Here is a tiny trained network, its code and every weight. The questions are about switching its units off for an input and a class, where a switched-off unit gives its printed mean instead of its output.

import numpy as np


def w(rows, s, z=0):
    codes = np.array(rows[::2]) - 128.0
    scale = np.full(codes.shape[1], s)
    scale[-1] = z or s
    return codes * scale


def f(y):
    return y / 2 * (1 + np.tanh(0.7978845608 * (y + 0.044715 * y**3)))


def log_softmax(a):
    a = a - a.max(-1, keepdims=True)
    return a - np.log(np.exp(a).sum(-1, keepdims=True))


def net(x, mask):
    res = np.array(x, float).reshape(1, 4) / 4 @ E
    y = f(res @ A[0][:, :-1].T + A[0][:, -1])
    res = res + np.where(mask, y, B[0][:, -1]) @ B[0][:, :-1]
    return log_softmax(res[-1] @ U[:, :-1].T + U[:, -1])


A, B = {}, {}
E = w([
[140,194,184],'x0',
[34,101,71],'x1',
[63,85,217],'x2',
[136,254,12],'x3',
],0.0081)
A[0] = w([
[42,153,132,253],'n1',
[250,199,111,149],'n2',
[60,82,98,98],'n3',
[131,30,130,108],'n4',
[197,123,84,155],'n5',
[139,77,118,145],'n6',
],0.015,0.0052)
B[0] = w([
[57,161,2,205],'n1',
[212,193,89,252],'n2',
[32,180,146,170],'n3',
[69,92,177,190],'n4',
[245,35,247,185],'n5',
[211,184,224,153],'n6',
],0.0082,0.011)
U = w([
[108,156,8,209],'0',
[98,66,100,58],'1',
[64,157,139,2],'2',
[244,54,81,64],'3',
[147,20,110,71],'4',
[192,68,148,235],'5',
[148,202,72,159],'6',
],0.011,0.0046)

Each question gives the input, the list of numbers given to net, and the class t.
The units are the neurons (one row each of A and B). Each row of codes is followed by its name. A weight is (code - 128) times the scale printed after its matrix; where a second scale follows, it is the last column's (A, B and U).
mask holds one flag per neuron, in row order. A switched-off neuron (its flag False) gives its mean, the last column of its row in B, instead of its output. The means were averaged over made-up inputs and are rounded, as every weight is.
A unit's drop is (log p(t) with every unit on - log p(t) with that unit switched off) / (log p(t) with every unit on - log p(t) with every unit switched off).
The circuit of an input: a set's keep is (log p(t) with only the set's units on - log p(t) with every unit switched off) / (log p(t) with every unit on - log p(t) with every unit switched off). Starting from all 6 units, units are removed one at a time, each time the one whose removal leaves the highest keep (on an exact tie, the one counted first), for as long as the keep stays at least 0.8.
units of the circuit, in order: the units of the circuit, biggest drop first
k most important neurons: the k neurons with the biggest drops, biggest first
drop of u: that unit's drop, to one decimal
input [-1,3,2,-2], class 2: units of the circuit, in order	n2, n3, n5
input [-6,0,7,-8], class 2: units of the circuit, in order	n3, n5
input [8,6,8,1], class 0: units of the circuit, in order	n1
input [1,7,-5,-4], class 2: units of the circuit, in order	n2, n3
input [0,-8,-6,5], class 3: 2 most important neurons	n5, n2
input [1,3,1,-4], class 2: units of the circuit, in order	n5, n2, n3
input [6,-5,-8,0], class 3: units of the circuit, in order	n5, n2
input [0,1,5,-7], class 2: 2 most important neurons	n5, n3
input [3,5,-5,-7], class 2: units of the circuit, in order	n5, n2, n4
input [0,6,-8,1], class 3: 2 most important neurons	n5, n1
input [8,2,2,-6], class 1: 2 most important neurons	n2, n5
input [-4,0,-5,7], class 3: drop of n5	0.6
input [2,-8,-8,3], class 3: drop of n4	0.0
input [5,-1,5,5], class 0: drop of n6	0.2
input [-7,4,7,-3], class 2: units of the circuit, in order	n3
